[100 = 0]
[160 101 131  93  83  50   0 132 161  93  96 151 126  69 119 153  85 113
 115 142  25 164  92  99]	3
[121  81  89  95 121  87  65  92 126 106 124 110 102  92 115 112  98  94
 108  92 107 101 120  96]	11
[118 101 177  84  88  65  96 114  54  98 112 160 109  91  44 141  77 116
  69 116  66 110  76  98]	9
[114  32  45 125  87 128 133  82 105  98  70  58  98 101 144  90 127  74
 139  85 122  82 107  99]	2
[ 82  72  66  85 110 116  48 113 134  99  99  62  98 104 138  56 102 113
 102 113 103 125 120 107]	4
[ 90 150 133  49  97  84  68 119  73  98 114 110 103 109  77  91  67 130
  50 113  81 120  83 109]	12
[123  42  33  99 105 123  86  85 146  99  91  52 100 103 158  79 113  87
 128  91  88  98 115 102]	6
[ 80  64  68 134 102 108  85 105 147 102 105 101  96  96 106  83 122  92
 130 102 106 107 131  94]	0
[108  64  90 106  97 103 113  97 128  99  81  94 100  91 122 107 122  89
 134  94 104  91 110  92]	0
[121 139 173 103  71  76  93 122  74  99  85 146 113  82  67 146 101 110
  94 126  51  99  73  99]	2
[103  85  59  87 105 113 121  82 100 103  98  70  96 113 112  86 100  96
  99  81 124  80 103 103]	11
[128  82 110  94 104  73  76  97 115 102 116 131 109  85  84 126  93  99
 103 105  85 106  95  96]	10
[106 105 101 108  70 107 138 107  66  92  68  96 102  98  87 118 101  96
  99 107  87  99  78 103]	1
[ 91  45  64 136 111 114  92  98 113  99  89  79  96  94 135  82 127  84
 138  99 109 102 130  93]	0
[111  87  66 104  91 124 124  87 111  98  79  62  99 105 134  87 105  87
 119  89 115  88 100 103]	5
[ 70 110 115 128 111 106 129 101  90 103 102 107  90 103  80  91 114  95
 103  95 114  87  99  93]	3
[133  86  89  87 104  69  38 110 129 102 104 134 112  85 119 120  84 111
  91 113  77 123  99 100]	12
[116  76  72 126 116  92  92  87 139  99 110 106 100  89 112 109 117  81
 129  91 102  93  98  90]	6
[132 103 129 113  86  76  87 106 111  97  94 136 112  77  92 143 102  94
 113 113  69 112  91  94]	4
[132 136  93  85  98  89  52 116 113  99 119 152 107  78 121 136  83 115
  89 122  61 128  94 101]	9

[ 99 100 105  97 141 115 100 131 105 106 100 105  89 111  89 116 107 104
 102 100 103 109  99  89]	5
[112 106  85 161  99  90  89  12 105  99  31 110 101  75 109  95 103  90
  98  97  99  84 102 115]	12
[108  98  91  66 112  35 102  69  95  97  44  98  88 109 112 103 109  95
 102 106 105 101  97 108]	7
[ 95  95 103 103  78  73  99  40  96  96  75  86  90  97  96  86 102  97
  99 111 106 105  98  97]	2
[111  97 100 135  75  62  99  15  96  96 109  86  82 124 100  66  76  98
  99 115 103  98 104  81]	0
[109 100  80  94 110  56  99  86  97  96  43 103  99 111 116 105  92  93
  98 102  98  94 101 111]	9
[100  91  98  92  86  63  97  47  95  99  59  93  85  92 106  97 113  96
 103 106 109 102  96 108]	5
[109 104 106  84  84  94 106  57  95 100 149 106 103  88 103 115  96  99
 102  94  92 103 102 105]	9
[ 94 102 106  93 149 107 107 117 103 103 105 102  96 118  86 100 121 104
 105 101 105 103 100  83]	2
[ 96  96 104 108  92  98 105 107 101  80  94  91 108  99  88 109 105 101
  99 104 104 102  98  98]	4
[122 104  88 106  75  75  98  87 103  89  72 109 101  79 105  91 103  96
 102  92 102  93 105 116]	12
[ 96  93 101  95  86  78 102  80  96  91  75  90  94  88  98  96 114  97
 102 107 106 105  98 105]	4
[125 106  91 100 111  55 102  53 101  88  38 107  97  91 106  91 107  90
 102  96  99  89 101 113]	11
[111 103 107  76 124  97 105  85  98 101 166 106  93  99  94 120  95  99
 102  98  95 107  94  98]	7
[ 88  97  99 136 101 120  96 128 106  98 116  99 109  97  91 116  92 105
  97 103 105  97  97  90]	4
[114 102 101  69  50  95 105  81  98  94  81 106 103  89 107 101  93  99
 102  92 100  97 104 108]	10
[103  98 102 113  86  79  96  51  97 100  81  82  94 107 100  79  93 100
  96 113 108 103  99  90]	1
[ 92  92  99 115  76  90 101 108  97  87  80  89 103  91  96 102 106  99
  99 107 107 105  99 100]	4
[111 105 115  56 124  98 105  39  97  93 169 109 101  94 102 103 103  97
 100  97  88 106 104 109]	11
[110 104 107  64 128 107 102  86  98 103 179 109  95  97 101 109  95  98
 100  97  87 105  96 104]	9
[108 101 108  81 145 108 105 108 102 102 122 106  85 111  87 116 108 102
 102  98 100 112  96  90]	6
[ 87 107  97  75 164 104 108 150  98 114 102  90 104 111  88  85 124 103
 105  98 105  97 100  77]	0
[ 91  95 100  95  69 102 107 108  96  89  80  97 105  96  95 115  99  98
 101 102 102 101  99 101]	6
[103 102 107  83 159 115 103 127 104 107 113 106  82 121  87 113 115 102
 104  99 101 113 101  89]	5
